How the nodes are linked:
z988 b z267
z988 l z603
z988 z z921
z988 t z315
z988 g z653
z988 d z229
z769 b z137
z769 l z880
z769 z z441
z769 t z371
z769 g z745
z769 d z565
z176 b z899
z176 l z308
z176 z z571
z176 t z267
z176 g z648
z176 d z765
z346 b z912
z346 l z837
z346 z z723
z346 t z995
z346 g z587
z346 d z184
z771 b z587
z771 l z184
z771 z z805
z771 t z429
z771 g z78
z771 d z226
z226 b z771
z226 l z805
z226 z z858
z226 t z996
z226 g z995
z226 d z159
z135 b z507
z135 l z251
z135 z z338
z135 t z348
z135 g z201
z135 d z899
z410 b z201
z410 l z899
z410 z z176
z410 t z370
z410 g z35
z410 d z648
z159 b z226
z159 l z858
z159 z z356
z159 t z751
z159 g z395
z159 d z352
z587 b z248
z587 l z346
z587 z z184
z587 t z254
z587 g z457
z587 d z771
z899 b z135
z899 l z338
z899 z z308
z899 t z317
z899 g z410
z899 d z176
z96 b z352
z96 l z747
z96 z z201
z96 t z251
z96 g z418
z96 d z287
z21 b z994
z21 l z820
z21 z z414
z21 t z627
z21 g z291
z21 d z257
z858 b z805
z858 l z517
z858 z z650
z858 t z418
z858 g z159
z858 d z356
z372 b z390
z372 l z112
z372 z z523
z372 t z575
z372 g z4
z372 d z633
z996 b z429
z996 l z563
z996 z z418
z996 t z747
z996 g z517
z996 d z751
z493 b z575
z493 l z533
z493 z z456
z493 t z457
z493 g z140
z493 d z912
z967 b z646
z967 l z348
z967 z z317
z967 t z765
z967 g z338
z967 d z370
z201 b z747
z201 l z135
z201 z z899
z201 t z967
z201 g z287
z201 d z410
z507 b z650
z507 l z51
z507 z z251
z507 t z35
z507 g z747
z507 d z135
z291 b z315
z291 l z21
z291 z z257
z291 t z585
z291 g z172
z291 d z205
z457 b z838
z457 l z587
z457 z z771
z457 t z723
z457 g z379
z457 d z78
z338 b z251
z338 l z967
z338 z z370
z338 t z780
z338 g z899
z338 d z308
z245 b z865
z245 l z663
z245 z z79
z245 t z248
z245 g z575
z245 d z533
z571 b z308
z571 l z325
z571 z z653
z571 t z603
z571 g z765
z571 d z795
z517 b z854
z517 l z996
z517 z z751
z517 t z96
z517 g z858
z517 d z650
z104 b z466
z104 l z866
z104 z z738
z104 t z865
z104 g z390
z104 d z112
z866 b z371
z866 l z376
z866 z z58
z866 t z633
z866 g z104
z866 d z738
z745 b z518
z745 l z769
z745 z z565
z745 t z466
z745 g z259
z745 d z437
z539 b z627
z539 l z259
z539 z z63
z539 t z565
z539 g z337
z539 d z160
z441 b z880
z441 l z466
z441 z z104
z441 t z376
z441 g z565
z441 d z390
z274 b z453
z274 l z315
z274 z z291
z274 t z820
z274 g z921
z274 d z172
z575 b z58
z575 l z245
z575 z z533
z575 t z838
z575 g z377
z575 d z493
z172 b z274
z172 l z291
z172 z z205
z172 t z414
z172 g z398
z172 d z931
z995 b z78
z995 l z226
z995 z z159
z995 t z517
z995 g z254
z995 d z395
z437 b z745
z437 l z565
z437 z z18
z437 t z104
z437 g z63
z437 d z960
z51 b z751
z51 l z615
z51 z z646
z51 t z410
z51 g z507
z51 d z251
z865 b z4
z865 l z633
z865 z z663
z865 t z140
z865 g z58
z865 d z245
z518 b z257
z518 l z137
z518 z z769
z518 t z160
z518 g z696
z518 d z745
z184 b z346
z184 l z723
z184 z z854
z184 t z395
z184 g z771
z184 d z805
z358 b z765
z358 l z795
z358 z z288
z358 t z229
z358 g z342
z358 d z453
z456 b z533
z456 l z379
z456 z z910
z456 t z771
z456 g z912
z456 d z837
z646 b z615
z646 l z35
z646 z z348
z646 t z176
z646 g z251
z646 d z967
z257 b z21
z257 l z414
z257 z z137
z257 t z539
z257 g z205
z257 d z518
z395 b z995
z395 l z159
z395 z z352
z395 t z650
z395 g z429
z395 d z563
z308 b z338
z308 l z370
z308 z z325
z308 t z342
z308 g z176
z308 d z571
z390 b z441
z390 l z104
z390 z z112
z390 t z58
z390 g z18
z390 d z372
z765 b z176
z765 l z571
z765 z z795
z765 t z988
z765 g z780
z765 d z358
z415 b z653
z415 l z229
z415 z z823
z415 t z172
z415 g z288
z415 d z994
z317 b z348
z317 l z780
z317 z z342
z317 t z795
z317 g z370
z317 d z267
z160 b z539
z160 l z63
z160 z z371
z160 t z18
z160 g z880
z160 d z466
z376 b z960
z376 l z4
z376 z z865
z376 t z523
z376 g z866
z376 d z58
z615 b z418
z615 l z287
z615 z z35
z615 t z899
z615 g z51
z615 d z646
z523 b z112
z523 l z377
z523 z z140
z523 t z533
z523 g z633
z523 d z863
z908 b z398
z908 l z931
z908 z z627
z908 t z518
z908 g z820
z908 d z585
z287 b z96
z287 l z201
z287 z z410
z287 t z338
z287 g z615
z287 d z35
z533 b z245
z533 l z79
z533 z z379
z533 t z587
z533 g z493
z533 d z456
z418 b z563
z418 l z96
z418 z z287
z418 t z135
z418 g z751
z418 d z615
z880 b z337
z880 l z160
z880 z z466
z880 t z960
z880 g z769
z880 d z441
z205 b z291
z205 l z257
z205 z z518
z205 t z337
z205 g z931
z205 d z696
z398 b z921
z398 l z172
z398 z z931
z398 t z257
z398 g z823
z398 d z908
z823 b z229
z823 l z398
z823 z z908
z823 t z205
z823 g z994
z823 d z820
z585 b z908
z585 l z627
z585 z z539
z585 t z745
z585 g z414
z585 d z337
z254 b z910
z254 l z995
z254 z z395
z254 t z858
z254 g z723
z254 d z429
z960 b z437
z960 l z18
z960 z z4
z960 t z112
z960 g z371
z960 d z376
z820 b z823
z820 l z908
z820 z z585
z820 t z696
z820 g z21
z820 d z414
z137 b z414
z137 l z337
z137 z z880
z137 t z63
z137 g z518
z137 d z769
z931 b z172
z931 l z205
z931 z z696
z931 t z137
z931 g z908
z931 d z627
z288 b z795
z288 l z415
z288 z z994
z288 t z398
z288 g z453
z288 d z315
z78 b z457
z78 l z771
z78 z z226
z78 t z854
z78 g z910
z78 d z995
z337 b z585
z337 l z539
z337 z z160
z337 t z437
z337 g z137
z337 d z880
z18 b z565
z18 l z390
z18 z z372
z18 t z738
z18 g z960
z18 d z4
z63 b z259
z63 l z437
z63 z z960
z63 t z390
z63 g z160
z63 d z371
z780 b z648
z780 l z765
z780 z z358
z780 t z653
z780 g z317
z780 d z342
z370 b z967
z370 l z317
z370 z z267
z370 t z358
z370 g z308
z370 d z325
z994 b z415
z994 l z823
z994 z z820
z994 t z931
z994 g z315
z994 d z21
z352 b z159
z352 l z356
z352 z z747
z352 t z51
z352 g z563
z352 d z96
z379 b z79
z379 l z457
z379 z z78
z379 t z184
z379 g z456
z379 d z910
z140 b z377
z140 l z493
z140 z z912
z140 t z379
z140 g z863
z140 d z248
z795 b z571
z795 l z653
z795 z z415
z795 t z921
z795 g z358
z795 d z288
z414 b z820
z414 l z585
z414 z z337
z414 t z259
z414 g z257
z414 d z137
z348 b z35
z348 l z648
z348 z z780
z348 t z571
z348 g z967
z348 d z317
z342 b z780
z342 l z358
z342 z z453
z342 t z415
z342 g z267
z342 d z603
z738 b z866
z738 l z58
z738 z z575
z738 t z663
z738 g z112
z738 d z377
z251 b z51
z251 l z646
z251 z z967
z251 t z648
z251 g z135
z251 d z338
z453 b z358
z453 l z288
z453 z z315
z453 t z823
z453 g z603
z453 d z274
z603 b z342
z603 l z453
z603 z z274
z603 t z994
z603 g z988
z603 d z921
z325 b z370
z325 l z267
z325 z z988
z325 t z453
z325 g z571
z325 d z653
z648 b z410
z648 l z176
z648 z z765
z648 t z325
z648 g z348
z648 d z780
z650 b z517
z650 l z751
z650 z z51
z650 t z287
z650 g z356
z650 d z507
z837 b z456
z837 l z910
z837 z z254
z837 t z226
z837 g z346
z837 d z723
z267 b z317
z267 l z342
z267 z z603
z267 t z288
z267 g z325
z267 d z988
z653 b z325
z653 l z988
z653 z z229
z653 t z274
z653 g z795
z653 d z415
z747 b z356
z747 l z507
z747 z z135
z747 t z646
z747 g z96
z747 d z201
z112 b z104
z112 l z738
z112 z z377
z112 t z245
z112 g z372
z112 d z523
z79 b z663
z79 l z838
z79 z z457
z79 t z346
z79 g z533
z79 d z379
z315 b z288
z315 l z994
z315 z z21
z315 t z908
z315 g z274
z315 d z291
z563 b z395
z563 l z352
z563 z z96
z563 t z507
z563 g z996
z563 d z418
z377 b z738
z377 l z575
z377 z z493
z377 t z79
z377 g z523
z377 d z140
z627 b z931
z627 l z696
z627 z z259
z627 t z769
z627 g z585
z627 d z539
z371 b z63
z371 l z960
z371 z z376
z371 t z372
z371 g z466
z371 d z866
z633 b z372
z633 l z523
z633 z z863
z633 t z493
z633 g z865
z633 d z663
z356 b z858
z356 l z650
z356 z z507
z356 t z615
z356 g z352
z356 d z747
z429 b z254
z429 l z395
z429 z z563
z429 t z356
z429 g z854
z429 d z996
z921 b z603
z921 l z274
z921 z z172
z921 t z21
z921 g z229
z921 d z398
z259 b z696
z259 l z745
z259 z z437
z259 t z441
z259 g z539
z259 d z63
z696 b z205
z696 l z518
z696 z z745
z696 t z880
z696 g z627
z696 d z259
z805 b z184
z805 l z854
z805 z z517
z805 t z563
z805 g z226
z805 d z858
z4 b z18
z4 l z372
z4 z z633
z4 t z377
z4 g z376
z4 d z865
z751 b z996
z751 l z418
z751 z z615
z751 t z201
z751 g z650
z751 d z51
z854 b z723
z854 l z429
z854 z z996
z854 t z352
z854 g z805
z854 d z517
z35 b z287
z35 l z410
z35 z z648
z35 t z308
z35 g z646
z35 d z348
z863 b z523
z863 l z140
z863 z z248
z863 t z456
z863 g z663
z863 d z838
z723 b z837
z723 l z254
z723 z z429
z723 t z159
z723 g z184
z723 d z854
z912 b z493
z912 l z456
z912 z z837
z912 t z78
z912 g z248
z912 d z346
z838 b z863
z838 l z248
z838 z z587
z838 t z837
z838 g z79
z838 d z457
z466 b z160
z466 l z371
z466 z z866
z466 t z4
z466 g z441
z466 d z104
z58 b z376
z58 l z865
z58 z z245
z58 t z863
z58 g z738
z58 d z575
z910 b z379
z910 l z78
z910 z z995
z910 t z805
z910 g z837
z910 d z254
z248 b z140
z248 l z912
z248 z z346
z248 t z910
z248 g z838
z248 d z587
z565 b z769
z565 l z441
z565 z z390
z565 t z866
z565 g z437
z565 d z18
z663 b z633
z663 l z863
z663 z z838
z663 t z912
z663 g z245
z663 d z79
z229 b z988
z229 l z921
z229 z z398
z229 t z291
z229 g z415
z229 d z823

The rows follow the links: the fewer symbols apart two nodes are, the more alike their rows tend to be.

Each row, then its node:
(5, -1, 18, 14, -15, 13, -20, 17, -29, -23, -12, 10, -4, -17, 7, -16, 17, 23, 11, 25, 18, -12, -19, -12, -15, 24, 7, 22, -3, -27, -21, 31, -10, 8, 35, -16, -31, 1): z967
(3, -5, -2, -13, -35, -4, 15, -7, -2, -11, 1, -30, -4, -9, -14, 1, -5, -6, -22, -6, -12, 44, 12, 1, 18, 12, 7, 23, 14, 51, 19, -25, 17, -28, -18, -5, -5, 8): z79
(3, 7, -5, -7, -28, -9, 21, 7, -10, 4, -8, -36, -1, -6, 2, 12, 8, -8, -22, -13, -22, 44, 20, -11, 8, 14, 7, 31, 13, 50, 8, -18, 9, -25, -8, 9, -9, -2): z912
(-4, -7, -14, 16, 19, -3, -3, 9, 2, -3, -4, 31, 5, 20, 9, -2, -19, -4, 54, -20, -28, -23, -20, 0, -6, -25, -5, -47, 10, 2, 10, -10, 22, 4, -24, -18, 5, 0): z908
(7, -1, 23, 3, -5, 18, -25, 6, -8, -31, -2, -6, 5, -31, -15, -18, 13, 27, -1, 28, 11, -13, -20, 7, -5, 9, -4, 21, -4, -23, -22, 29, -12, 15, 45, -16, -22, 14): z410
(1, 1, -12, 14, 23, -11, -1, 4, 13, 1, 0, 25, 14, 13, 10, 0, -14, -9, 48, -23, -41, -20, -17, 3, -5, -34, -15, -44, 11, 3, 8, -14, 18, 4, -16, -17, 2, 3): z205
(4, 19, -1, 16, 25, -36, 5, -27, 13, 14, 14, 28, 21, 4, 27, 4, -3, -28, 14, -24, -24, -13, 7, -1, -5, -30, -33, -22, 8, -29, 14, -10, 1, 11, -9, -11, -9, 1): z518
(-5, -1, -1, -2, -12, 21, 2, 44, -28, 9, -26, -27, -13, 1, 2, 10, 22, 21, -9, 10, 6, 11, 5, -19, -9, 26, 25, 31, -9, 18, -28, 20, -9, -5, 23, 26, -4, -14): z650
(-2, 2, -3, 7, 5, -26, 8, -38, 2, 14, 19, 42, -3, 19, 23, -6, -14, -26, -2, -4, 27, -13, 12, -7, -2, 1, -13, -19, 5, -39, 28, -14, 0, 0, -37, -14, 1, -3): z769
(3, 7, -14, 6, -3, -27, 21, -9, 6, 7, 4, 0, 12, 8, 11, 7, -12, -24, 14, -32, -43, 22, 6, -2, 8, -18, -12, -14, 20, 34, 26, -32, 21, -18, -33, -8, -1, 1): z390
(-2, -1, 2, 1, -23, 15, 2, 38, -33, -3, -23, -27, -14, -7, 5, 8, 25, 19, -12, 11, 4, 21, 3, -20, -9, 31, 23, 39, -4, 20, -23, 18, -5, -10, 24, 17, -15, -10): z352
(3, -10, 17, -20, -23, 23, -7, -5, 10, -23, 4, -39, -4, -26, -40, -7, 6, 22, -34, 26, 17, 21, -2, 21, 13, 14, 9, 31, -5, 17, -8, 5, -6, -6, 23, 1, 0, 13): z854
(4, 18, -7, 16, 28, -30, 3, -16, 17, 11, 9, 23, 25, 3, 21, 4, -9, -22, 25, -29, -38, -12, -1, 3, -4, -35, -30, -28, 11, -13, 12, -12, 3, 11, -7, -11, -6, 6): z627
(4, 14, 0, 12, 17, -36, 4, -34, 7, 18, 22, 39, 11, 9, 27, -1, -6, -32, 0, -13, 8, -13, 13, -6, -3, -13, -26, -17, 4, -41, 21, -9, -7, 7, -22, -12, -6, -2): z539
(-3, -11, -7, 2, -4, -16, 8, -30, 1, 3, 17, 38, -10, 23, 13, -11, -25, -22, 9, -5, 26, -6, 5, -2, 5, 1, -3, -28, 11, -15, 34, -23, 13, -10, -54, -18, 6, 0): z63
(-1, 8, -4, 8, 10, -29, 6, -34, 3, 15, 22, 42, 0, 14, 27, -7, -11, -28, -2, -9, 23, -13, 10, -8, -1, -3, -20, -18, 4, -42, 26, -13, -5, 2, -34, -15, -3, -4): z745
(4, -7, 16, -18, -27, 21, -8, -2, 2, -27, 2, -37, -6, -29, -34, -9, 7, 22, -31, 25, 14, 24, -1, 15, 14, 19, 12, 34, -1, 20, -9, 7, -4, -9, 22, -5, -7, 14): z429
(-6, -13, -8, 19, 7, -1, -9, 8, -17, -3, -5, 47, -11, 24, 22, -10, -15, -1, 46, -1, 10, -30, -20, -15, -12, -2, 4, -40, 6, -23, 8, 1, 13, 0, -27, -18, 0, -3): z172
(-3, 19, -10, -7, 6, -32, 23, -25, 13, 36, 12, -4, 8, 11, 17, 18, 2, -36, -34, -22, -1, 22, 36, -3, 8, -6, -14, 10, 1, 1, 21, -23, -7, -7, -23, 21, 9, -9): z738
(-8, -3, -4, -10, 5, 33, -3, 41, -9, 8, -22, -29, -13, 2, -13, 12, 18, 23, -11, 14, 7, -1, -1, -4, -3, 12, 28, 17, -19, 13, -34, 24, -12, 4, 28, 35, 16, -13): z96
(-4, -13, -6, 12, 11, 26, -14, 43, -24, -2, -25, 19, -14, 15, 11, 0, 3, 24, 41, 8, 4, -30, -23, -16, -18, 4, 20, -18, -11, -10, -25, 26, 0, 9, 14, 6, 3, -10): z780
(-7, -10, -6, 10, 23, 27, -17, 38, -6, -2, -21, 13, -6, 12, 1, 0, -1, 25, 44, 3, -10, -34, -27, -1, -18, -12, 14, -30, -9, -6, -26, 21, 4, 14, 16, 4, 10, -7): z571
(7, 5, 7, 10, 31, 7, -19, 2, 20, -10, 2, 11, 22, -12, -6, -7, -1, 13, 31, -3, -28, -36, -26, 17, -9, -33, -20, -24, -4, -23, -17, 17, -5, 25, 30, -12, -3, 9): z653
(-5, -12, -12, 17, 13, -1, -5, 9, -8, -4, -4, 40, -5, 23, 17, -8, -19, -1, 53, -10, -10, -26, -23, -7, -10, -14, 3, -45, 7, -9, 9, -4, 17, 1, -28, -19, 4, -2): z21

Each walk starts at a row. The symbols on each line, taken left to right, move it on to the next node.
Answer with the node's row; about right is enough.
start (0, 21, -12, 2, 4, -35, 25, -17, 9, 28, 6, -6, 16, 7, 22, 16, 2, -33, -13, -33, -30, 23, 27, -8, 6, -15, -19, 0, 12, 18, 20, -28, 6, -9, -21, 10, 1, -8)
t d l t b	(3, 0, -1, -10, -34, -4, 19, -1, -5, -9, 0, -33, -3, -9, -9, 4, 1, -6, -18, -11, -17, 47, 15, -4, 15, 13, 7, 28, 14, 53, 16, -24, 14, -30, -15, -4, -9, 5)
z l z t l	(4, -3, 12, -6, -36, 15, -2, 15, -20, -23, -9, -32, -4, -25, -15, -6, 15, 21, -20, 18, 6, 27, -1, -5, 5, 30, 14, 44, 1, 25, -12, 8, -3, -13, 22, -3, -22, 6)
start (3, 3, 9, 20, 10, -14, -15, -10, -14, -7, 9, 47, 3, 1, 27, -15, 0, -2, 22, 6, 17, -32, -12, -11, -16, 2, -17, -13, 0, -57, 1, 16, -8, 15, 6, -24, -23, 1)
l d d d b	(-2, -4, -12, 16, 22, -6, -1, 4, 7, -2, -2, 26, 8, 15, 11, -3, -17, -4, 50, -21, -36, -22, -19, 0, -6, -32, -12, -47, 10, 1, 9, -12, 19, 4, -21, -16, 3, 1)
t l t d	(3, -2, -16, 4, -6, -20, 16, -13, 5, -2, 5, 7, 5, 12, 6, 0, -17, -20, 23, -29, -32, 15, 2, -2, 8, -16, -8, -24, 20, 32, 29, -34, 25, -19, -42, -16, 2, 3)
start (-4, -13, -11, 4, -7, -14, 11, -18, 2, -5, 9, 24, -8, 20, 6, -7, -27, -19, 21, -14, -3, 4, 0, 0, 11, -8, -2, -32, 16, 15, 35, -30, 24, -17, -54, -22, 7, 4)
z l b	(1, -6, -13, 4, -7, -18, 14, -13, 5, -3, 5, 13, 0, 16, 5, -1, -23, -18, 23, -24, -23, 13, 0, 2, 10, -15, -5, -26, 19, 29, 32, -37, 26, -20, -45, -20, 4, 6)
d t b l g g b	(0, 3, -14, 3, -3, -23, 18, -12, 6, 4, 3, 3, 7, 11, 9, 5, -15, -22, 20, -31, -38, 18, 6, -1, 8, -19, -10, -19, 20, 34, 27, -35, 24, -17, -37, -15, 0, 3)
start (1, 17, -15, 4, 1, -34, 23, -10, 8, 20, 4, -5, 15, 7, 18, 14, -5, -30, 3, -36, -43, 24, 20, -6, 5, -20, -15, -6, 19, 27, 23, -31, 15, -13, -24, 1, -4, 0)
l g l d b	(1, 19, -14, 3, 5, -34, 24, -13, 9, 23, 6, -5, 15, 9, 20, 15, 0, -34, -3, -35, -36, 24, 22, -8, 6, -17, -17, -3, 12, 24, 21, -29, 11, -12, -22, 4, -1, -3)
l t b z z	(3, -8, -1, -15, -35, -3, 13, -14, 3, -15, 7, -28, -5, -10, -21, -2, -9, -4, -21, -3, -4, 42, 13, 7, 22, 14, 7, 21, 13, 49, 21, -27, 15, -28, -23, -6, 0, 9)
start (5, 11, 13, 13, 27, -3, -21, -10, 14, -13, 8, 19, 24, -15, 2, -10, 0, 5, 26, 0, -18, -35, -22, 14, -11, -28, -28, -19, -2, -38, -12, 15, -9, 28, 30, -19, -13, 9)
t t l z l	(4, 18, -3, 14, 23, -36, 5, -31, 13, 15, 18, 33, 19, 5, 30, 2, -4, -28, 8, -22, -13, -13, 10, -3, -5, -22, -32, -20, 5, -32, 18, -11, -1, 12, -11, -10, -8, -1)
z z t l	(1, 21, -14, 0, 4, -35, 27, -17, 10, 34, 6, -5, 12, 9, 23, 16, 4, -36, -21, -31, -22, 24, 31, -7, 5, -11, -19, 5, 9, 10, 18, -24, 1, -9, -21, 14, 0, -10)
start (6, -1, 22, -7, -2, 23, -25, 2, 9, -29, 3, -16, 8, -31, -27, -12, 9, 30, -9, 24, 5, -13, -19, 22, 0, 2, -3, 14, -9, -15, -23, 25, -13, 18, 46, -8, -10, 15)
t z d b g	(-5, -14, -7, 13, 15, 27, -15, 43, -16, -1, -24, 15, -10, 17, 5, 1, 3, 26, 43, 6, -4, -36, -25, -8, -18, -5, 18, -23, -12, -7, -27, 21, 1, 10, 14, 8, 7, -9)
g b l l	(-4, -9, 3, 16, -5, 19, -14, 35, -36, -7, -22, 20, -14, 6, 19, -7, 11, 23, 28, 14, 17, -22, -19, -26, -22, 21, 18, 2, -6, -20, -22, 28, -3, 3, 16, -1, -15, -10)
start (-3, -4, -4, 5, 1, -23, 5, -35, 1, 9, 19, 42, -7, 21, 16, -9, -18, -25, 2, -2, 31, -11, 9, -8, 1, 3, -10, -24, 4, -32, 31, -16, 3, -2, -42, -14, 3, -2)
g z l b g b	(3, 17, -2, 12, 20, -39, 6, -35, 8, 17, 20, 35, 14, 6, 28, -1, -5, -29, 3, -18, -2, -13, 11, -5, -3, -18, -30, -17, 6, -39, 22, -10, -5, 10, -17, -10, -9, -3)
d l t l b b z	(-1, -11, -13, 2, -7, -15, 12, -18, 3, -5, 8, 18, -4, 16, 5, -6, -25, -18, 24, -19, -14, 11, -2, 1, 9, -11, -3, -30, 19, 24, 34, -35, 25, -18, -52, -23, 6, 4)
